Below is a small trained network, with its code and all its weights. Each question gives an input and a class and asks what happens when units are switched off, that is, made to give their printed mean instead of their output.

import numpy as np


def w(rows, s, z=0):
    codes = np.array(rows[::2]) - 128.0
    scale = np.full(codes.shape[1], s)
    scale[-1] = z or s
    return codes * scale


def norm(h):
    return h / np.sqrt((h * h).mean(-1, keepdims=True) + 1e-5)


def f(y):
    return np.maximum(y, 0)


def log_softmax(a):
    a = a - a.max(-1, keepdims=True)
    return a - np.log(np.exp(a).sum(-1, keepdims=True))


def net(x, mask):
    res = np.array(x, float).reshape(1, 8) / 4 @ E
    u = 0
    for l in range(2):
        y = f(norm(res) @ A[l][:, :-1].T + A[l][:, -1])
        res = res + np.where(mask[u : u + 3], y, B[l][:, -1]) @ B[l][:, :-1]
        u += 3
    return log_softmax(norm(res)[-1] @ U[:, :-1].T + U[:, -1])


A, B = {}, {}
E = w([
[136,134,133,133,129,132,122,123],'x0',
[127,130,141,130,132,124,125,120],'x1',
[7,103,128,197,71,44,74,185],'x2',
[130,129,128,136,128,129,128,127],'x3',
[131,213,222,109,35,209,182,210],'x4',
[129,131,129,127,129,128,129,127],'x5',
[125,126,121,121,128,125,134,135],'x6',
[121,204,51,31,91,190,57,54],'x7',
],0.012)
A[0] = w([
[255,66,62,86,176,97,189,17,80],'L0N0',
[193,81,140,154,210,121,202,117,3],'L0N1',
[55,161,156,150,78,185,192,53,105],'L0N2',
],0.0053,0.0069)
B[0] = w([
[94,188,143,119,181,205,4,211,253],'L0N0',
[232,51,210,15,8,145,91,255,153],'L0N1',
[90,195,181,62,107,62,98,171,180],'L0N2',
],0.0077,0.0038)
A[1] = w([
[154,142,159,133,175,157,190,148,1],'L1N0',
[197,149,176,80,101,151,221,99,104],'L1N1',
[245,43,133,108,187,100,116,131,49],'L1N2',
],0.012,0.0083)
B[1] = w([
[196,26,183,185,95,140,76,96,160],'L1N0',
[135,73,86,166,112,122,189,52,253],'L1N1',
[94,134,224,47,87,213,47,251,204],'L1N2',
],0.012,0.006)
U = w([
[67,202,214,40,28,207,24,222,254],'0',
[211,45,232,218,62,212,225,67,115],'1',
[44,13,151,227,204,3,81,173,79],'2',
[45,190,237,238,17,49,220,221,42],'3',
[205,194,46,31,221,207,14,46,49],'4',
[195,254,67,67,49,242,234,7,51],'5',
[22,159,15,131,89,37,28,17,141],'6',
],0.013,0.0087)

Each question gives the input, the list of numbers given to net, and the class t.
The units are the neurons (one row each of A and B). Each row of codes is followed by its name. A weight is (code - 128) times the scale printed after its matrix; where a second scale follows, it is the last column's (A, B and U).
mask holds one flag per neuron, layer by layer. A switched-off neuron (its flag False) gives its mean, the last column of its row in B, instead of its output. The means were averaged over made-up inputs and are rounded, as every weight is.
A unit's drop is (log p(t) with every unit on - log p(t) with that unit switched off) / (log p(t) with every unit on - log p(t) with every unit switched off).
The circuit of an input: a set's keep is (log p(t) with only the set's units on - log p(t) with every unit switched off) / (log p(t) with every unit on - log p(t) with every unit switched off). Starting from all 6 units, units are removed one at a time, each time the one whose removal leaves the highest keep (on an exact tie, the one counted first), for as long as the keep stays at least 0.8.
circuit, biggest first: the units of the circuit, biggest drop first
top k neurons: the k neurons with the biggest drops, biggest first
k most important neurons of layer l: the k neurons of layer l with the biggest drops, biggest first
drop when u is switched off: that unit's drop, to one decimal
input [7,2,0,8,0,0,2,2], class 4: circuit, biggest first	[L1N2; L1N1; L0N0]
input [5,-7,4,-4,5,-7,2,0], class 3: circuit, biggest first	[L1N2]
input [-7,-2,5,-4,0,-8,0,6], class 6: top 3 neurons	[L1N2; L0N0; L0N1]
input [-3,-8,0,-8,-8,6,5,3], class 4: circuit, biggest first	[L1N1; L0N0]
input [-5,7,-1,4,8,-4,5,-7], class 1: circuit, biggest first	[L1N1; L1N0]
input [-1,6,-2,2,3,3,4,8], class 5: top 3 neurons	[L0N0; L1N2; L1N1]
input [4,3,0,-2,8,0,-4,-6], class 1: top 4 neurons	[L1N1; L1N0; L0N0; L1N2]
input [1,-7,1,-4,7,-4,4,-3], class 3: top 2 neurons	[L0N2; L1N2]
input [6,-1,4,6,8,-2,-6,0], class 3: top 2 neurons	[L1N2; L0N0]
input [3,1,0,-7,2,4,5,4], class 5: top 2 neurons	[L0N0; L1N2]
input [4,0,1,-6,7,8,-6,0], class 3: 2 most important neurons of layer 0	[L0N0; L0N2]
input [-8,1,-3,7,8,-6,4,-2], class 1: drop when L1N1 is switched off	0.1
input [3,0,-8,8,-8,4,2,-4], class 0: drop when L1N2 is switched off	0.6
input [1,-5,-1,4,8,-6,-5,-3], class 1: most important neuron of layer 1	[L1N1]
input [-7,5,-4,0,-4,4,-7,-6], class 0: drop when L1N2 is switched off	0.2
input [-7,-6,-7,-7,-1,8,-5,-3], class 0: top 2 neurons	[L1N2; L0N0]
input [0,-5,0,0,-8,-8,8,-7], class 0: 2 most important neurons of layer 1	[L1N2; L1N1]
input [-6,-3,-3,6,-6,3,-3,-5], class 0: drop when L1N2 is switched off	0.4
